Below are the code and all the weights of a small trained network. Each question names an input and a target symbol and asks about switching units off, where a switched-off unit gives its printed mean instead of its output.

import numpy as np


def w(rows, s, z=0):
    codes = np.array(rows[::2]) - 128.0
    scale = np.full(codes.shape[1], s)
    scale[-1] = z or s
    return codes * scale


def norm(h):
    return h / np.sqrt((h * h).mean(-1, keepdims=True) + 1e-5)


def f(y):
    return np.maximum(y, 0)


def softmax(a):
    e = np.exp(a - a.max(-1, keepdims=True))
    return e / e.sum(-1, keepdims=True)


def log_softmax(a):
    a = a - a.max(-1, keepdims=True)
    return a - np.log(np.exp(a).sum(-1, keepdims=True))


def net(x, mask):
    ids = ['βγηθλπφψω'.index(c) for c in x.split()]
    T = len(ids)
    res = E[ids] + P[:T]
    r = norm(res)
    for j in range(2):
        rows = slice(2 * j, 2 * j + 2)
        q, k, v = (r @ M[0][rows].T for M in (Q, K, V))
        z = softmax(np.where(np.tri(T) > 0, q @ k.T / 2**0.5, -1e9)) @ v
        o = O[0][rows]
        res = res + np.where(mask[j], z, o[:, -1]) @ o[:, :-1]
    y = f(norm(res) @ A[0][:, :-1].T + A[0][:, -1])
    res = res + np.where(mask[2:14], y, B[0][:, -1]) @ B[0][:, :-1]
    return log_softmax(norm(res)[-1] @ U[:, :-1].T + U[:, -1])


Q, K, V, O, A, B = {}, {}, {}, {}, {}, {}
E = w([
[160,117,97],'β',
[163,120,93],'γ',
[121,119,128],'η',
[131,109,120],'θ',
[149,154,125],'λ',
[147,246,119],'π',
[131,76,113],'φ',
[107,191,193],'ψ',
[146,165,136],'ω',
],0.013)
P = w([
[89,170,141],'0',
[147,174,254],'1',
[97,164,63],'2',
[179,108,215],'3',
[84,151,71],'4',
[192,77,190],'5',
[56,125,90],'6',
[195,54,187],'7',
[74,92,79],'8',
],0.0081)
Q[0] = w([
[124,108,159],'H0',
[124,139,74],'H0',
[146,128,254],'H1',
[165,122,11],'H1',
],0.009)
K[0] = w([
[201,255,86],'H0',
[96,131,51],'H0',
[117,2,145],'H1',
[253,166,71],'H1',
],0.0074)
V[0] = w([
[44,31,165],'H0',
[53,85,218],'H0',
[182,77,101],'H1',
[100,78,255],'H1',
],0.0062)
O[0] = w([
[65,140,3,221],'H0',
[130,146,62,254],'H0',
[48,186,99,14],'H1',
[236,158,58,146],'H1',
],0.0072,0.00068)
A[0] = w([
[178,161,156,166],'N0',
[162,75,92,148],'N1',
[187,110,44,140],'N2',
[142,83,114,143],'N3',
[64,106,113,208],'N4',
[254,72,146,250],'N5',
[125,164,158,110],'N6',
[135,191,138,195],'N7',
[40,206,85,189],'N8',
[109,126,203,134],'N9',
[144,108,112,243],'N10',
[134,103,105,179],'N11',
],0.0099,0.0019)
B[0] = w([
[199,254,58,175],'N0',
[102,158,131,189],'N1',
[114,101,145,197],'N2',
[184,111,170,169],'N3',
[191,151,132,189],'N4',
[155,130,149,254],'N5',
[97,71,118,145],'N6',
[151,117,129,156],'N7',
[133,88,123,193],'N8',
[117,166,142,159],'N9',
[117,164,153,174],'N10',
[126,105,138,166],'N11',
],0.008,0.0074)
U = w([
[213,182,124,217],'β',
[197,88,210,170],'γ',
[28,134,2,254],'η',
[90,137,122,20],'θ',
[68,139,156,39],'λ',
[18,135,192,66],'π',
[77,102,76,175],'φ',
[14,139,193,87],'ψ',
[105,98,93,31],'ω',
],0.0082,0.0029)

Each question gives the input, a string of symbols that net reads in full, and the target symbol t.
The units are the heads (2 rows each of Q, K, V and O) and the neurons (one row each of A and B). Each row of codes is followed by its name. A weight is (code - 128) times the scale printed after its matrix; where a second scale follows, it is the last column's (O, A, B and U).
mask holds one flag per unit, heads first, then neurons. A switched-off unit (its flag False) gives its mean, the last column of its rows in O or B, instead of its output. The means were averaged over made-up inputs and are rounded, as every weight is.
A unit's drop is (log p(t) with every unit on - log p(t) with that unit switched off) / (log p(t) with every unit on - log p(t) with every unit switched off).
The circuit of an input: a set's keep is (log p(t) with only the set's units on - log p(t) with every unit switched off) / (log p(t) with every unit on - log p(t) with every unit switched off). Starting from the 12 units with the biggest drops (on a tie, the unit counted first), units are removed one at a time, each time the one whose removal leaves the highest keep (on an exact tie, the one counted first), for as long as the keep stays at least 0.8.
units of the circuit, in order: the units of the circuit, biggest drop first
unit that matters most: the unit with the biggest drop
k most important neurons: the k neurons with the biggest drops, biggest first
heads that matter: for each layer, one digit per head in row order, 1 if its drop is at least 0.15 and else 0, layers parted by /
drop when u is switched off: that unit's drop, to one decimal
input φ λ λ, target η: heads that matter : 10
input φ λ φ φ ψ, target η: unit that matters most : H0
input λ φ π φ φ π β, target γ: units of the circuit, in order : [N4, H1, N0]
input λ φ θ π θ, target γ: units of the circuit, in order : [N0, H0]
input λ ω θ φ ψ ω θ θ λ, target γ: units of the circuit, in order : [H1, N0]
input φ γ θ λ λ, target η: 2 most important neurons : [N5, N3]
input λ β θ ψ η λ λ, target γ: 4 most important neurons : [N0, N4, N8, N1]
input φ φ η γ θ β ω, target η: 3 most important neurons : [N5, N3, N2]
input λ φ λ λ φ, target γ: 2 most important neurons : [N4, N3]
input λ φ η, target γ: drop when N4 is switched off : 0.3
input λ θ φ, target γ: drop when N9 is switched off : 0.0
input φ φ θ λ ψ, target η: drop when N8 is switched off : 0.2
input φ φ γ, target η: drop when H1 is switched off : 0.1
